Below is a small trained network, with its code and all its weights. Each question gives an input and a class and asks what happens when units are switched off, that is, made to give their printed mean instead of their output.

import numpy as np


def w(rows, s, z=0):
    codes = np.array(rows[::2]) - 128.0
    scale = np.full(codes.shape[1], s)
    scale[-1] = z or s
    return codes * scale


def f(y):
    return np.maximum(y, 0)


def log_softmax(a):
    a = a - a.max(-1, keepdims=True)
    return a - np.log(np.exp(a).sum(-1, keepdims=True))


def net(x, mask):
    res = np.array(x, float).reshape(1, 8) / 4 @ E
    y = f(res @ A[0][:, :-1].T + A[0][:, -1])
    res = res + np.where(mask, y, B[0][:, -1]) @ B[0][:, :-1]
    return log_softmax(res[-1] @ U[:, :-1].T + U[:, -1])


A, B = {}, {}
E = w([
[71,123,149,253],'x0',
[128,129,128,128],'x1',
[128,129,128,128],'x2',
[128,127,128,128],'x3',
[129,128,128,128],'x4',
[128,127,128,128],'x5',
[17,157,58,84],'x6',
[162,23,12,159],'x7',
],0.0066)
A[0] = w([
[112,129,144,160,76],'neuron 0',
[148,101,70,136,123],'neuron 1',
[118,141,153,119,135],'neuron 2',
[111,147,162,117,132],'neuron 3',
[121,130,130,143,81],'neuron 4',
[116,135,153,112,114],'neuron 5',
[117,131,130,171,18],'neuron 6',
[113,148,163,111,123],'neuron 7',
[250,107,189,175,28],'neuron 8',
[132,122,132,113,85],'neuron 9',
[115,149,166,105,122],'neuron 10',
[40,144,73,99,80],'neuron 11',
[142,133,126,99,42],'neuron 12',
[156,130,136,139,25],'neuron 13',
[118,117,141,121,187],'neuron 14',
[96,124,140,180,5],'neuron 15',
[118,142,123,125,139],'neuron 16',
[129,112,109,137,117],'neuron 17',
[144,97,86,139,119],'neuron 18',
[131,123,129,109,77],'neuron 19',
[166,134,116,60,7],'neuron 20',
[105,122,131,170,33],'neuron 21',
[163,132,120,50,2],'neuron 22',
[110,132,159,131,121],'neuron 23',
[98,126,112,117,81],'neuron 24',
[108,120,117,118,65],'neuron 25',
[108,132,116,120,59],'neuron 26',
[159,123,111,51,21],'neuron 27',
[135,116,109,126,129],'neuron 28',
[142,98,81,138,127],'neuron 29',
[137,117,100,133,105],'neuron 30',
[42,132,90,102,66],'neuron 31',
[117,137,151,119,134],'neuron 32',
[108,127,122,117,60],'neuron 33',
[111,149,168,114,135],'neuron 34',
[100,167,207,98,142],'neuron 35',
[138,95,83,140,109],'neuron 36',
[133,134,130,160,86],'neuron 37',
[75,126,135,223,28],'neuron 38',
[151,97,73,144,133],'neuron 39',
],0.017,0.0014)
B[0] = w([
[132,89,124,123,151],'neuron 0',
[117,157,67,136,189],'neuron 1',
[126,142,99,131,153],'neuron 2',
[124,148,88,135,163],'neuron 3',
[127,112,129,128,137],'neuron 4',
[123,136,102,131,151],'neuron 5',
[130,86,136,126,153],'neuron 6',
[120,146,87,132,165],'neuron 7',
[135,213,254,121,244],'neuron 8',
[128,115,129,127,138],'neuron 9',
[119,144,81,135,169],'neuron 10',
[143,188,228,130,207],'neuron 11',
[129,96,134,126,151],'neuron 12',
[124,142,154,126,146],'neuron 13',
[139,134,123,130,137],'neuron 14',
[130,63,127,122,163],'neuron 15',
[131,141,138,130,141],'neuron 16',
[122,135,104,132,152],'neuron 17',
[116,157,77,129,180],'neuron 18',
[132,111,130,127,140],'neuron 19',
[129,43,138,126,189],'neuron 20',
[131,78,127,120,156],'neuron 21',
[131,37,142,123,195],'neuron 22',
[120,129,97,131,150],'neuron 23',
[133,147,156,128,151],'neuron 24',
[128,145,141,127,143],'neuron 25',
[132,140,151,130,143],'neuron 26',
[134,36,140,134,195],'neuron 27',
[125,135,106,130,150],'neuron 28',
[121,157,74,136,183],'neuron 29',
[123,142,101,129,155],'neuron 30',
[141,178,216,122,195],'neuron 31',
[128,140,103,129,150],'neuron 32',
[128,139,148,131,141],'neuron 33',
[124,151,81,131,168],'neuron 34',
[117,170,36,136,206],'neuron 35',
[118,156,74,130,181],'neuron 36',
[135,105,139,126,147],'neuron 37',
[137,12,126,114,196],'neuron 38',
[120,163,63,129,192],'neuron 39',
],0.042,0.011)
U = w([
[92,178,41,135,249],'0',
[139,190,237,106,64],'1',
[130,2,137,99,45],'2',
],0.0088,0.0013)

Each question gives the input, the list of numbers given to net, and the class t.
The units are the neurons (one row each of A and B). Each row of codes is followed by its name. A weight is (code - 128) times the scale printed after its matrix; where a second scale follows, it is the last column's (A, B and U).
mask holds one flag per neuron, in row order. A switched-off neuron (its flag False) gives its mean, the last column of its row in B, instead of its output. The means were averaged over made-up inputs and are rounded, as every weight is.
A unit's drop is (log p(t) with every unit on - log p(t) with that unit switched off) / (log p(t) with every unit on - log p(t) with every unit switched off).
The circuit of an input: a set's keep is (log p(t) with only the set's units on - log p(t) with every unit switched off) / (log p(t) with every unit on - log p(t) with every unit switched off). Starting from the 12 units with the biggest drops (on a tie, the unit counted first), units are removed one at a time, each time the one whose removal leaves the highest keep (on an exact tie, the one counted first), for as long as the keep stays at least 0.8.
circuit, biggest first: the units of the circuit, biggest drop first
k most important neurons: the k neurons with the biggest drops, biggest first
drop when u is switched off: that unit's drop, to one decimal
input [1,-8,-5,1,7,-3,-8,5], class 1: circuit, biggest first -> (neuron 8)
input [4,8,2,8,3,-5,7,5], class 1: 2 most important neurons -> (neuron 11; neuron 31)
input [-8,4,0,5,-2,-5,-8,-8], class 0: 3 most important neurons -> (neuron 35; neuron 11; neuron 10)
input [-1,-6,-6,-1,-3,-4,-5,4], class 1: 2 most important neurons -> (neuron 8; neuron 35)
input [-7,1,-8,-7,0,2,7,-1], class 1: 2 most important neurons -> (neuron 11; neuron 31)
input [-4,4,4,-5,-3,-3,2,3], class 2: 3 most important neurons -> (neuron 8; neuron 35; neuron 27)
input [7,1,1,1,1,-6,-6,4], class 2: 3 most important neurons -> (neuron 38; neuron 11; neuron 31)
input [-5,3,-8,-6,0,3,-7,6], class 1: 2 most important neurons -> (neuron 8; neuron 35)
input [-8,3,5,-6,6,-2,8,0], class 1: 3 most important neurons -> (neuron 11; neuron 31; neuron 38)
input [5,-4,4,5,1,8,4,-2], class 2: 3 most important neurons -> (neuron 8; neuron 38; neuron 15)
input [5,6,1,-3,1,-6,-6,5], class 1: 2 most important neurons -> (neuron 8; neuron 35)
input [-7,5,1,0,4,4,0,-8], class 0: drop when neuron 26 is switched off -> 0.0
input [8,-3,3,-4,2,-8,-6,-1], class 2: drop when neuron 38 is switched off -> 2.8
input [6,-6,-5,1,-5,-6,-6,-8], class 0: drop when neuron 35 is switched off -> 0.5
input [6,5,-8,1,2,-3,0,-4], class 2: circuit, biggest first -> (neuron 38)
